Below is a small trained network, with its code and all its weights. Each question gives an input and a target symbol and asks what happens when units are switched off, that is, made to give their printed mean instead of their output.

import numpy as np


def w(rows, s, z=0):
    codes = np.array(rows[::2]) - 128.0
    scale = np.full(codes.shape[1], s)
    scale[-1] = z or s
    return codes * scale


def f(y):
    return np.maximum(y, 0)


def softmax(a):
    e = np.exp(a - a.max(-1, keepdims=True))
    return e / e.sum(-1, keepdims=True)


def log_softmax(a):
    a = a - a.max(-1, keepdims=True)
    return a - np.log(np.exp(a).sum(-1, keepdims=True))


def net(x, mask):
    ids = ['γζηθμσψω'.index(c) for c in x.split()]
    T = len(ids)
    res = E[ids] + P[:T]
    u = 0
    for l in range(2):
        r = res
        for j in range(3):
            rows = slice(3 * j, 3 * j + 3)
            q, k, v = (r @ M[l][rows].T for M in (Q, K, V))
            z = softmax(np.where(np.tri(T) > 0, q @ k.T / 3**0.5, -1e9)) @ v
            o = O[l][rows]
            res = res + np.where(mask[u + j], z, o[:, -1]) @ o[:, :-1]
        u += 3
        y = f(res @ A[l][:, :-1].T + A[l][:, -1])
        res = res + np.where(mask[u : u + 8], y, B[l][:, -1]) @ B[l][:, :-1]
        u += 8
    return log_softmax(res[-1] @ U[:, :-1].T + U[:, -1])


Q, K, V, O, A, B = {}, {}, {}, {}, {}, {}
E = w([
[133,108,159,143],'γ',
[202,181,201,140],'ζ',
[111,127,176,193],'η',
[127,126,194,150],'θ',
[159,103,92,143],'μ',
[64,205,101,65],'σ',
[123,139,100,220],'ψ',
[188,250,110,228],'ω',
],0.021)
P = w([
[255,39,146,92],'0',
[243,75,158,125],'1',
[235,99,164,136],'2',
[219,114,161,147],'3',
[204,121,157,155],'4',
[193,134,151,161],'5',
[179,143,148,165],'6',
[163,151,146,169],'7',
[150,157,138,174],'8',
[139,165,132,175],'9',
[121,171,125,180],'10',
[111,179,115,181],'11',
[103,184,106,182],'12',
[94,190,105,180],'13',
],0.0098)
Q[0] = w([
[123,95,145,96],'0.h1',
[190,225,133,185],'0.h1',
[125,175,148,160],'0.h1',
[98,51,94,176],'0.h2',
[176,239,143,142],'0.h2',
[206,149,116,113],'0.h2',
[114,194,212,168],'0.h3',
[102,124,90,9],'0.h3',
[171,125,39,171],'0.h3',
],0.011)
K[0] = w([
[142,147,52,210],'0.h1',
[79,190,64,137],'0.h1',
[166,121,128,19],'0.h1',
[149,100,167,240],'0.h2',
[46,196,103,81],'0.h2',
[94,166,55,182],'0.h2',
[99,212,231,2],'0.h3',
[250,72,116,224],'0.h3',
[80,166,49,218],'0.h3',
],0.0084)
V[0] = w([
[255,55,173,155],'0.h1',
[178,57,137,225],'0.h1',
[178,58,235,125],'0.h1',
[182,100,99,157],'0.h2',
[88,194,125,45],'0.h2',
[53,157,109,136],'0.h2',
[105,170,67,64],'0.h3',
[99,119,115,97],'0.h3',
[190,66,109,136],'0.h3',
],0.0065)
O[0] = w([
[125,68,166,55,253],'0.h1',
[56,2,204,38,199],'0.h1',
[84,132,167,91,181],'0.h1',
[244,66,60,178,178],'0.h2',
[34,253,223,76,54],'0.h2',
[44,178,107,65,71],'0.h2',
[212,208,110,76,74],'0.h3',
[102,181,163,77,79],'0.h3',
[160,195,108,183,135],'0.h3',
],0.0053,0.0047)
A[0] = w([
[78,93,119,150,70],'0.n1',
[127,111,157,5,2],'0.n2',
[190,124,73,168,131],'0.n3',
[179,139,87,148,79],'0.n4',
[121,133,122,36,153],'0.n5',
[110,78,135,127,59],'0.n6',
[178,186,104,100,174],'0.n7',
[181,124,126,172,44],'0.n8',
],0.015,0.0074)
B[0] = w([
[219,214,151,114,151],'0.n1',
[211,1,180,73,137],'0.n2',
[62,83,127,151,245],'0.n3',
[79,156,189,136,187],'0.n4',
[33,32,170,79,145],'0.n5',
[168,146,180,146,181],'0.n6',
[72,70,167,141,197],'0.n7',
[108,118,131,179,210],'0.n8',
],0.0098,0.012)
Q[1] = w([
[164,237,67,52],'1.h1',
[91,60,82,150],'1.h1',
[91,171,89,147],'1.h1',
[100,100,147,201],'1.h2',
[154,248,103,87],'1.h2',
[93,129,102,178],'1.h2',
[130,128,162,80],'1.h3',
[146,43,88,145],'1.h3',
[174,195,147,171],'1.h3',
],0.017)
K[1] = w([
[160,60,226,132],'1.h1',
[156,122,50,188],'1.h1',
[84,118,170,178],'1.h1',
[102,151,108,71],'1.h2',
[172,46,195,162],'1.h2',
[76,140,195,98],'1.h2',
[144,97,195,156],'1.h3',
[167,166,114,151],'1.h3',
[94,229,173,3],'1.h3',
],0.015)
V[1] = w([
[178,200,134,140],'1.h1',
[75,40,121,57],'1.h1',
[142,136,253,111],'1.h1',
[188,65,107,30],'1.h2',
[82,124,89,68],'1.h2',
[173,180,196,45],'1.h2',
[159,153,149,123],'1.h3',
[104,74,201,114],'1.h3',
[183,153,162,162],'1.h3',
],0.011)
O[1] = w([
[155,95,221,119,49],'1.h1',
[46,120,43,82,158],'1.h1',
[102,235,191,91,179],'1.h1',
[118,14,137,186,111],'1.h2',
[95,119,1,136,128],'1.h2',
[71,77,114,129,95],'1.h2',
[112,93,103,150,108],'1.h3',
[169,162,80,100,254],'1.h3',
[71,95,47,124,135],'1.h3',
],0.0096,0.024)
A[1] = w([
[245,80,134,92,29],'1.n1',
[200,108,134,194,61],'1.n2',
[239,68,161,193,113],'1.n3',
[126,221,129,103,179],'1.n4',
[154,187,165,136,208],'1.n5',
[182,151,72,41,188],'1.n6',
[96,132,80,144,249],'1.n7',
[208,114,208,43,110],'1.n8',
],0.011)
B[1] = w([
[205,174,55,234,145],'1.n1',
[46,244,45,201,146],'1.n2',
[166,128,109,245,164],'1.n3',
[97,84,28,142,254],'1.n4',
[148,113,179,42,225],'1.n5',
[157,146,217,164,208],'1.n6',
[182,119,226,106,222],'1.n7',
[2,135,83,113,183],'1.n8',
],0.0083,0.027)
U = w([
[171,55,51,106,148],'γ',
[95,106,154,170,91],'ζ',
[106,171,254,150,84],'η',
[94,101,193,96,154],'θ',
[240,100,209,91,254],'μ',
[106,124,49,120,63],'σ',
[156,176,109,184,101],'ψ',
[174,188,161,74,80],'ω',
],0.0066,0.0095)

Each question gives the input, a string of symbols that net reads in full, and the target symbol t.
The units are the heads (3 rows each of Q, K, V and O) and the neurons (one row each of A and B). Each row of codes is followed by its name. A weight is (code - 128) times the scale printed after its matrix; where a second scale follows, it is the last column's (O, A, B and U).
mask holds one flag per unit, layer by layer, with each layer's heads first. A switched-off unit (its flag False) gives its mean, the last column of its rows in O or B, instead of its output. The means were averaged over made-up inputs and are rounded, as every weight is.
A unit's drop is (log p(t) with every unit on - log p(t) with that unit switched off) / (log p(t) with every unit on - log p(t) with every unit switched off).
The circuit of an input: a set's keep is (log p(t) with only the set's units on - log p(t) with every unit switched off) / (log p(t) with every unit on - log p(t) with every unit switched off). Starting from the 12 units with the biggest drops (on a tie, the unit counted first), units are removed one at a time, each time the one whose removal leaves the highest keep (on an exact tie, the one counted first), for as long as the keep stays at least 0.8.
units of the circuit, in order: the units of the circuit, biggest drop first
most important unit: the unit with the biggest drop
top k neurons: the k neurons with the biggest drops, biggest first
top k neurons in layer l: the k neurons of layer l with the biggest drops, biggest first
which heads matter: for each layer, one digit per head in row order, 1 if its drop is at least 0.15 and else 0, layers parted by /
input θ σ ω μ θ η σ η, target σ: most important unit	0.n7
input γ ψ η ζ η ω ω ζ ψ μ μ, target ψ: top 4 neurons in layer 1	[1.n2, 1.n7, 1.n3, 1.n1]
input ζ ω ψ γ, target ψ: which heads matter	000 / 110
input ζ ζ η, target η: which heads matter	111 / 110
input μ μ ψ ω, target ω: units of the circuit, in order	[1.h2, 1.n5, 0.n3, 1.n4]
input ζ ζ η ζ ω γ η μ ω ζ, target ω: top 4 neurons	[1.n5, 0.n6, 0.n4, 1.n8]
input γ η μ ω ω μ ω γ, target ω: top 3 neurons	[0.n6, 0.n4, 1.n5]
input ζ ψ ζ, target ψ: which heads matter	100 / 010
input θ η η ζ, target η: top 3 neurons in layer 1	[1.n8, 1.n4, 1.n3]
input θ ψ θ γ μ η μ ζ θ ζ ζ, target θ: top 4 neurons	[1.n8, 0.n3, 1.n6, 1.n7]
input μ μ μ θ ψ ψ ψ ω σ, target θ: top 2 neurons	[0.n2, 0.n5]
input η σ σ μ γ ω, target ω: top 3 neurons	[0.n7, 0.n5, 1.n5]
input ζ θ ω μ μ μ, target μ: top 3 neurons	[0.n4, 0.n7, 0.n8]
input ω ψ γ μ μ ω ω η, target ω: which heads matter	010 / 010
input ψ θ ψ θ μ η η μ γ θ, target μ: which heads matter	000 / 001
input η σ θ η γ ζ θ, target ω: which heads matter	011 / 101
input θ ω σ μ ψ μ μ, target γ: top 3 neurons	[0.n3, 1.n6, 0.n2]
input μ θ ω ζ μ, target ω: which heads matter	111 / 010
input ψ θ ω μ σ γ γ ω θ γ μ ω ψ, target ζ: top 2 neurons	[0.n3, 0.n7]
input μ μ σ γ ω, target η: units of the circuit, in order	[0.h1, 0.n4, 1.h1]
input θ ω θ γ γ ω μ η μ σ μ θ ζ, target σ: top 2 neurons	[1.n4, 0.n7]
input θ θ μ γ γ ζ η μ ψ ζ, target ψ: top 3 neurons	[0.n1, 0.n4, 0.n7]
input ω μ σ ω, target η: top neuron	[0.n7]
input ψ ζ ζ ζ μ σ ψ η γ, target μ: top neuron	[1.n4]
